Below is a small trained network, with its code and all its weights. Each question gives an input and a target symbol and asks what happens when units are switched off, that is, made to give their printed mean instead of their output.

import numpy as np


def w(rows, s, z=0):
    codes = np.array(rows[::2]) - 128.0
    scale = np.full(codes.shape[1], s)
    scale[-1] = z or s
    return codes * scale


def norm(h):
    return h / np.sqrt((h * h).mean(-1, keepdims=True) + 1e-5)


def f(y):
    return y / 2 * (1 + np.tanh(0.7978845608 * (y + 0.044715 * y**3)))


def softmax(a):
    e = np.exp(a - a.max(-1, keepdims=True))
    return e / e.sum(-1, keepdims=True)


def log_softmax(a):
    a = a - a.max(-1, keepdims=True)
    return a - np.log(np.exp(a).sum(-1, keepdims=True))


def net(x, mask):
    ids = ['ΔΛΠΣΦΨΩαγζημξτ'.index(c) for c in x.split()]
    T = len(ids)
    res = E[ids] + P[:T]
    r = norm(res)
    for j in range(2):
        rows = slice(4 * j, 4 * j + 4)
        q, k, v = (r @ M[0][rows].T for M in (Q, K, V))
        z = softmax(np.where(np.tri(T) > 0, q @ k.T / 4**0.5, -1e9)) @ v
        o = O[0][rows]
        res = res + np.where(mask[j], z, o[:, -1]) @ o[:, :-1]
    y = f(norm(res) @ A[0][:, :-1].T + A[0][:, -1])
    res = res + np.where(mask[2:10], y, B[0][:, -1]) @ B[0][:, :-1]
    return log_softmax(norm(res)[-1] @ U[:, :-1].T + U[:, -1])


Q, K, V, O, A, B = {}, {}, {}, {}, {}, {}
E = w([
[155,178,95,124,184,205,74,163,57],'Δ',
[165,152,189,192,127,66,175,96,211],'Λ',
[186,122,211,114,124,99,161,124,144],'Π',
[137,76,122,249,80,166,102,145,99],'Σ',
[149,121,130,208,80,140,127,162,59],'Φ',
[108,105,136,232,75,97,106,178,49],'Ψ',
[41,100,115,132,159,235,110,180,129],'Ω',
[159,176,16,171,146,122,159,101,127],'α',
[115,126,163,227,107,117,87,166,33],'γ',
[160,99,145,253,118,159,54,141,67],'ζ',
[180,111,146,34,90,189,206,93,105],'η',
[59,117,107,151,156,141,176,34,82],'μ',
[134,136,117,28,34,144,78,108,162],'ξ',
[89,227,41,139,102,96,89,95,157],'τ',
],0.0037)
P = w([
[143,176,190,252,34,173,79,84,135],'0',
[135,144,158,207,56,173,100,106,106],'1',
[126,128,142,177,77,153,113,133,96],'2',
[126,114,125,159,101,144,104,134,92],'3',
[121,99,107,144,117,128,111,139,96],'4',
[116,80,99,120,135,110,101,131,94],'5',
[117,65,79,99,153,91,96,124,95],'6',
[109,51,66,89,168,72,101,112,93],'7',
],0.0024)
Q[0] = w([
[118,167,103,77,42,132,121,113,137],'H1',
[216,135,87,150,130,119,109,125,140],'H1',
[134,204,147,110,201,164,218,172,180],'H1',
[130,180,157,57,153,120,105,128,197],'H1',
[103,93,177,124,140,179,169,129,93],'H2',
[143,204,172,82,119,136,184,129,250],'H2',
[111,150,111,164,156,97,119,111,136],'H2',
[86,122,75,168,93,169,95,175,85],'H2',
],0.012)
K[0] = w([
[102,77,80,56,77,114,75,142,90],'H1',
[183,110,122,84,136,171,173,152,150],'H1',
[123,191,225,220,17,156,128,137,150],'H1',
[129,131,167,121,88,63,56,128,177],'H1',
[121,125,112,139,146,167,175,117,50],'H2',
[146,160,219,254,51,129,120,145,149],'H2',
[118,100,102,159,166,72,104,125,143],'H2',
[66,172,48,70,141,169,108,124,146],'H2',
],0.0097)
V[0] = w([
[119,49,152,214,172,77,115,145,140],'H1',
[177,80,33,145,166,143,103,110,218],'H1',
[97,188,128,115,25,131,112,162,211],'H1',
[178,163,130,107,131,49,208,209,144],'H1',
[135,134,53,91,51,94,164,2,104],'H2',
[230,16,125,94,53,133,102,219,163],'H2',
[112,22,82,240,212,83,219,77,31],'H2',
[243,229,93,152,204,101,75,187,66],'H2',
],0.0049)
O[0] = w([
[83,108,99,124,182,103,133,179,254,126],'H1',
[149,173,202,186,95,198,115,236,155,106],'H1',
[223,52,103,98,61,128,31,126,117,149],'H1',
[54,134,94,105,35,101,160,208,64,2],'H1',
[208,110,115,222,150,24,202,92,102,131],'H2',
[124,172,150,150,91,237,228,222,205,119],'H2',
[230,69,146,173,21,186,8,21,58,116],'H2',
[253,156,125,49,137,133,74,198,126,81],'H2',
],0.0032,0.0055)
A[0] = w([
[151,101,80,183,126,113,137,109,124,87],'N1',
[158,92,170,84,82,104,169,98,161,130],'N2',
[151,130,97,118,170,103,61,141,138,112],'N3',
[182,161,166,67,55,179,154,63,169,123],'N4',
[160,179,104,77,196,165,119,174,99,39],'N5',
[1,112,176,113,167,182,98,130,132,39],'N6',
[122,105,137,57,128,151,213,158,86,5],'N7',
[157,126,206,115,84,115,102,90,95,106],'N8',
],0.0099,0.0026)
B[0] = w([
[98,174,118,106,75,144,85,172,110,175],'N1',
[97,107,169,90,120,165,134,142,74,175],'N2',
[117,183,141,94,145,110,110,149,105,161],'N3',
[115,177,201,105,109,50,195,91,114,199],'N4',
[104,148,82,133,118,245,175,85,115,133],'N5',
[47,111,212,117,129,162,57,181,55,254],'N6',
[119,90,67,171,146,186,1,160,156,148],'N7',
[109,73,112,85,183,139,205,131,164,188],'N8',
],0.0083,0.0071)
U = w([
[99,139,204,64,91,71,235,87,129,163],'Δ',
[54,86,186,125,114,184,43,171,71,147],'Λ',
[109,52,24,91,61,153,101,161,207,181],'Π',
[134,126,123,142,129,123,131,123,136,2],'Σ',
[72,129,90,213,220,94,193,171,179,198],'Φ',
[134,82,96,50,236,99,109,124,171,55],'Ψ',
[158,138,167,207,44,152,121,95,212,130],'Ω',
[154,232,98,105,157,20,76,145,89,132],'α',
[149,203,82,108,163,242,166,92,115,155],'γ',
[242,44,119,139,146,128,153,192,69,133],'ζ',
[133,61,80,190,159,87,111,1,85,156],'η',
[220,152,192,136,182,123,71,104,210,158],'μ',
[122,177,90,240,32,129,165,159,65,75],'ξ',
[140,132,115,139,123,122,128,127,126,16],'τ',
],0.0059,0.0022)

Each question gives the input, a string of symbols that net reads in full, and the target symbol t.
The units are the heads (4 rows each of Q, K, V and O) and the neurons (one row each of A and B). Each row of codes is followed by its name. A weight is (code - 128) times the scale printed after its matrix; where a second scale follows, it is the last column's (O, A, B and U).
mask holds one flag per unit, heads first, then neurons. A switched-off unit (its flag False) gives its mean, the last column of its rows in O or B, instead of its output. The means were averaged over made-up inputs and are rounded, as every weight is.
A unit's drop is (log p(t) with every unit on - log p(t) with that unit switched off) / (log p(t) with every unit on - log p(t) with every unit switched off).
The circuit of an input: a set's keep is (log p(t) with only the set's units on - log p(t) with every unit switched off) / (log p(t) with every unit on - log p(t) with every unit switched off). Starting from all 10 units, units are removed one at a time, each time the one whose removal leaves the highest keep (on an exact tie, the one counted first), for as long as the keep stays at least 0.8.
circuit, biggest first: the units of the circuit, biggest drop first
unit that matters most: the unit with the biggest drop
k most important neurons: the k neurons with the biggest drops, biggest first
heads that matter: for each layer, one digit per head in row order, 1 if its drop is at least 0.15 and else 0, layers parted by /
input Φ ξ Δ ξ Λ ζ, target Φ: unit that matters most -> H2
input Ψ Σ Ω ξ Δ Σ ζ, target γ: circuit, biggest first -> (H2, N5, N6)
input Ω ξ η Φ Ω ξ Λ Ψ, target Φ: circuit, biggest first -> (H2, N6)
input Ω Σ η ξ μ ξ Π, target Δ: circuit, biggest first -> (H2, N4)
input ξ Λ Π ξ α, target ξ: circuit, biggest first -> (N8, H1, N6)
input μ η Φ, target ξ: 3 most important neurons -> (N6, N1, N4)
input τ ζ ζ, target α: circuit, biggest first -> (H2, N6, N1)
input Ψ τ ξ γ, target Φ: circuit, biggest first -> (H2, N6)
input ζ τ Δ η, target Δ: heads that matter -> 00
input ζ Ψ η ζ, target ξ: 3 most important neurons -> (N6, N1, N4)
input Φ Π γ Σ Φ, target Δ: 3 most important neurons -> (N6, N4, N8)
input Ω Δ ξ α, target ξ: 2 most important neurons -> (N8, N1)
input Π Ψ Φ Σ Ψ, target Π: 3 most important neurons -> (N6, N8, N4)
input Σ ζ α ξ Π, target Δ: unit that matters most -> N4
input Ω Σ γ γ ζ α ξ, target Δ: heads that matter -> 00
input ξ Ω Δ, target γ: heads that matter -> 00
input Ω Ω Ω Ω α Σ, target ζ: circuit, biggest first -> (H2, N6, N8, H1)
input Ω Ω τ Σ, target α: heads that matter -> 01
input η Φ Σ, target ξ: heads that matter -> 01
input τ μ Ψ Φ Ψ Σ Σ Φ, target η: 4 most important neurons -> (N6, N8, N2, N7)
input Ω ζ μ α γ, target ζ: circuit, biggest first -> (H2, N8, N6, H1)
input τ Σ Π Φ Ω α, target α: 2 most important neurons -> (N6, N1)
input ξ Φ ξ μ ξ ξ ξ, target Π: heads that matter -> 11
input Ω ξ τ Δ Π η Π μ, target η: heads that matter -> 01
input Ω Δ Φ, target γ: unit that matters most -> N5
input Φ Φ Π Σ ξ α τ, target α: heads that matter -> 00
input η ζ τ Ω Λ, target Δ: 2 most important neurons -> (N6, N4)
